Here is a tiny trained network, its code and every weight. The questions are about switching its units off for an input and a target symbol, where a switched-off unit gives its printed mean instead of its output.

import numpy as np


def w(rows, s, z=0):
    codes = np.array(rows[::2]) - 128.0
    scale = np.full(codes.shape[1], s)
    scale[-1] = z or s
    return codes * scale


def norm(h):
    return h / np.sqrt((h * h).mean(-1, keepdims=True) + 1e-5)


def f(y):
    return y / 2 * (1 + np.tanh(0.7978845608 * (y + 0.044715 * y**3)))


def softmax(a):
    e = np.exp(a - a.max(-1, keepdims=True))
    return e / e.sum(-1, keepdims=True)


def log_softmax(a):
    a = a - a.max(-1, keepdims=True)
    return a - np.log(np.exp(a).sum(-1, keepdims=True))


def net(x, mask):
    ids = ['βγδεζθλξπτψ'.index(c) for c in x.split()]
    T = len(ids)
    res = E[ids] + P[:T]
    u = 0
    for l in range(2):
        r = norm(res)
        for j in range(3):
            rows = slice(3 * j, 3 * j + 3)
            q, k, v = (r @ M[l][rows].T for M in (Q, K, V))
            z = softmax(np.where(np.tri(T) > 0, q @ k.T / 3**0.5, -1e9)) @ v
            o = O[l][rows]
            res = res + np.where(mask[u + j], z, o[:, -1]) @ o[:, :-1]
        u += 3
        y = f(norm(res) @ A[l][:, :-1].T + A[l][:, -1])
        res = res + np.where(mask[u : u + 16], y, B[l][:, -1]) @ B[l][:, :-1]
        u += 16
    return log_softmax(norm(res)[-1] @ U[:, :-1].T + U[:, -1])


Q, K, V, O, A, B = {}, {}, {}, {}, {}, {}
E = w([
[2,86,88],'β',
[121,129,111],'γ',
[70,101,73],'δ',
[109,127,104],'ε',
[107,130,96],'ζ',
[105,122,100],'θ',
[98,119,93],'λ',
[150,220,139],'ξ',
[145,187,111],'π',
[194,26,193],'τ',
[159,93,117],'ψ',
],0.024)
P = w([
[173,134,131],'0',
[90,113,97],'1',
[105,149,250],'2',
[157,103,83],'3',
[93,117,105],'4',
[54,133,188],'5',
[165,96,92],'6',
[95,116,109],'7',
[70,139,160],'8',
[174,91,97],'9',
[98,117,113],'10',
[75,140,154],'11',
[178,90,100],'12',
],0.025)
Q[0] = w([
[108,150,156],'L0H1',
[164,169,146],'L0H1',
[142,60,65],'L0H1',
[113,143,113],'L0H2',
[133,143,87],'L0H2',
[140,119,151],'L0H2',
[115,133,110],'L0H3',
[96,254,129],'L0H3',
[139,83,170],'L0H3',
],0.025)
K[0] = w([
[98,184,115],'L0H1',
[182,191,140],'L0H1',
[151,1,145],'L0H1',
[125,151,123],'L0H2',
[105,141,151],'L0H2',
[130,104,120],'L0H2',
[114,139,72],'L0H3',
[171,23,71],'L0H3',
[121,151,229],'L0H3',
],0.021)
V[0] = w([
[185,23,139],'L0H1',
[118,114,110],'L0H1',
[150,223,34],'L0H1',
[82,209,115],'L0H2',
[92,199,107],'L0H2',
[85,250,60],'L0H2',
[136,165,147],'L0H3',
[138,161,88],'L0H3',
[148,127,125],'L0H3',
],0.014)
O[0] = w([
[52,49,81,253],'L0H1',
[74,150,94,184],'L0H1',
[133,240,52,77],'L0H1',
[52,173,36,159],'L0H2',
[72,179,54,160],'L0H2',
[76,251,32,193],'L0H2',
[199,151,145,82],'L0H3',
[89,118,84,150],'L0H3',
[132,98,136,113],'L0H3',
],0.012,0.0039)
A[0] = w([
[3,178,241,196],'L0N1',
[131,99,118,4],'L0N2',
[131,140,131,95],'L0N3',
[126,133,129,98],'L0N4',
[90,139,145,97],'L0N5',
[119,67,78,25],'L0N6',
[119,87,109,24],'L0N7',
[75,120,141,163],'L0N8',
[126,113,151,23],'L0N9',
[135,158,213,117],'L0N10',
[239,91,108,30],'L0N11',
[146,198,188,239],'L0N12',
[129,132,125,54],'L0N13',
[125,138,154,51],'L0N14',
[85,176,184,96],'L0N15',
[144,148,133,66],'L0N16',
],0.027,0.0038)
B[0] = w([
[2,183,213,254],'L0N1',
[105,144,137,134],'L0N2',
[125,118,136,124],'L0N3',
[128,125,130,125],'L0N4',
[168,124,119,154],'L0N5',
[90,109,93,204],'L0N6',
[110,105,104,160],'L0N7',
[207,149,113,196],'L0N8',
[146,135,127,129],'L0N9',
[93,171,95,159],'L0N10',
[72,216,97,143],'L0N11',
[77,86,127,173],'L0N12',
[123,112,141,120],'L0N13',
[113,134,131,124],'L0N14',
[168,168,146,170],'L0N15',
[125,108,150,123],'L0N16',
],0.041,0.013)
Q[1] = w([
[171,86,122],'L1H1',
[114,94,190],'L1H1',
[141,87,75],'L1H1',
[137,113,25],'L1H2',
[59,45,41],'L1H2',
[40,56,197],'L1H2',
[56,162,107],'L1H3',
[206,168,196],'L1H3',
[1,87,171],'L1H3',
],0.022)
K[1] = w([
[93,109,80],'L1H1',
[226,143,122],'L1H1',
[74,75,87],'L1H1',
[116,219,133],'L1H2',
[25,188,226],'L1H2',
[45,25,246],'L1H2',
[41,121,119],'L1H3',
[252,235,162],'L1H3',
[13,86,214],'L1H3',
],0.019)
V[1] = w([
[229,68,152],'L1H1',
[66,12,220],'L1H1',
[130,174,96],'L1H1',
[92,172,157],'L1H2',
[254,128,146],'L1H2',
[116,78,84],'L1H2',
[39,139,63],'L1H3',
[32,146,106],'L1H3',
[97,128,81],'L1H3',
],0.012)
O[1] = w([
[41,181,96,8],'L1H1',
[138,210,6,133],'L1H1',
[147,92,171,147],'L1H1',
[77,115,89,182],'L1H2',
[198,71,167,8],'L1H2',
[155,170,162,117],'L1H2',
[184,174,66,243],'L1H3',
[177,188,107,241],'L1H3',
[152,140,81,174],'L1H3',
],0.013,0.012)
A[1] = w([
[160,219,198,108],'L1N1',
[126,115,136,127],'L1N2',
[156,119,109,127],'L1N3',
[52,202,183,18],'L1N4',
[49,175,69,91],'L1N5',
[120,144,127,86],'L1N6',
[35,161,117,65],'L1N7',
[199,188,91,31],'L1N8',
[40,90,140,127],'L1N9',
[137,107,143,140],'L1N10',
[185,162,252,92],'L1N11',
[133,96,64,201],'L1N12',
[110,23,156,53],'L1N13',
[121,132,136,32],'L1N14',
[173,94,178,206],'L1N15',
[121,144,122,2],'L1N16',
],0.02,0.0048)
B[1] = w([
[219,173,90,179],'L1N1',
[120,125,132,124],'L1N2',
[137,139,149,133],'L1N3',
[115,224,208,209],'L1N4',
[131,44,118,251],'L1N5',
[123,132,116,132],'L1N6',
[54,115,167,212],'L1N7',
[66,93,96,148],'L1N8',
[83,47,166,177],'L1N9',
[132,115,138,121],'L1N10',
[253,184,131,150],'L1N11',
[177,183,203,197],'L1N12',
[116,91,196,132],'L1N13',
[92,150,112,120],'L1N14',
[139,68,102,126],'L1N15',
[110,141,105,122],'L1N16',
],0.041,0.016)
U = w([
[57,166,209,123],'β',
[87,223,106,237],'γ',
[192,183,165,252],'δ',
[181,164,106,96],'ε',
[77,191,40,28],'ζ',
[211,121,140,165],'θ',
[200,80,134,254],'λ',
[146,165,40,127],'ξ',
[152,170,42,122],'π',
[145,35,253,9],'τ',
[68,86,106,71],'ψ',
],0.016,0.0043)

Each question gives the input, a string of symbols that net reads in full, and the target symbol t.
The units are the heads (3 rows each of Q, K, V and O) and the neurons (one row each of A and B). Each row of codes is followed by its name. A weight is (code - 128) times the scale printed after its matrix; where a second scale follows, it is the last column's (O, A, B and U).
mask holds one flag per unit, layer by layer, with each layer's heads first. A switched-off unit (its flag False) gives its mean, the last column of its rows in O or B, instead of its output. The means were averaged over made-up inputs and are rounded, as every weight is.
A unit's drop is (log p(t) with every unit on - log p(t) with that unit switched off) / (log p(t) with every unit on - log p(t) with every unit switched off).
The circuit of an input: a set's keep is (log p(t) with only the set's units on - log p(t) with every unit switched off) / (log p(t) with every unit on - log p(t) with every unit switched off). Starting from the 12 units with the biggest drops (on a tie, the unit counted first), units are removed one at a time, each time the one whose removal leaves the highest keep (on an exact tie, the one counted first), for as long as the keep stays at least 0.8.
units of the circuit, in order: the units of the circuit, biggest drop first
unit that matters most: the unit with the biggest drop
top k neurons: the k neurons with the biggest drops, biggest first
top k neurons in layer l: the k neurons of layer l with the biggest drops, biggest first
input λ ψ π δ θ, target ψ: top 2 neurons in layer 1 -> L1N4; L1N5
input λ β θ λ θ ξ λ λ ε γ, target λ: units of the circuit, in order -> L0N1; L1N4
input λ π θ β τ λ β, target τ: units of the circuit, in order -> L0H1; L1N9
input β λ λ ξ τ τ ξ, target τ: units of the circuit, in order -> L0N8; L0N1; L1N5
input λ γ δ ξ ψ θ ζ δ λ θ δ θ, target δ: units of the circuit, in order -> L1N1; L0H1; L0N15
input δ λ π δ λ, target ψ: top 3 neurons in layer 1 -> L1N4; L1N5; L1N1
input τ θ λ δ θ π γ ψ ψ ξ ψ θ ξ, target ψ: unit that matters most -> L0N8
input θ λ λ ξ θ τ θ, target τ: units of the circuit, in order -> L0H1; L0N1
input λ ξ δ λ, target ξ: top 2 neurons in layer 0 -> L0N1; L0N12
input ζ λ ξ θ, target ξ: top 2 neurons -> L0N1; L0N12
input λ ξ θ ψ, target ψ: top 3 neurons -> L0N6; L0N8; L1N1
input π ξ θ θ γ θ λ δ, target ψ: top 2 neurons in layer 1 -> L1N4; L1N1
input ε γ γ δ λ θ δ ε, target ψ: top 3 neurons in layer 0 -> L0N1; L0N15; L0N8
input λ ε θ δ θ, target ψ: top 4 neurons -> L0N1; L0N15; L1N4; L1N1
input π β λ ζ, target λ: top 4 neurons in layer 0 -> L0N1; L0N8; L0N15; L0N11
input θ γ ε δ π, target ζ: top 3 neurons -> L0N1; L0N8; L0N6
input δ θ δ π λ ξ ξ ξ τ γ, target τ: unit that matters most -> L0H1
input θ ξ θ δ, target ξ: top 2 neurons -> L0N1; L1N4
input λ λ β ξ λ π θ β λ, target δ: top 2 neurons -> L0N6; L0N15
input δ π β λ ξ ψ λ τ λ λ, target τ: top neuron in layer 0 -> L0N10
input β λ δ ζ, target λ: top 2 neurons in layer 0 -> L0N1; L0N8
input ζ π λ ε λ π λ ξ δ λ ζ, target ψ: top 4 neurons -> L0N1; L1N5; L1N4; L0N15
input λ ψ ψ λ, target ψ: top 2 neurons in layer 0 -> L0N1; L0N11
input λ τ θ ζ ξ ε ζ δ λ θ δ θ, target δ: top 2 neurons in layer 0 -> L0N6; L0N15
input λ ψ δ δ, target ψ: top 2 neurons -> L0N6; L1N1
input θ θ ξ ζ, target ξ: top 2 neurons in layer 0 -> L0N1; L0N12
input δ λ τ θ θ π ζ λ τ θ, target τ: top 4 neurons -> L0N8; L1N12; L1N1; L0N5
input β θ λ π δ λ λ θ τ δ, target τ: top 3 neurons -> L1N12; L0N1; L1N13
input θ θ λ ε, target λ: top 3 neurons -> L0N1; L1N4; L0N8
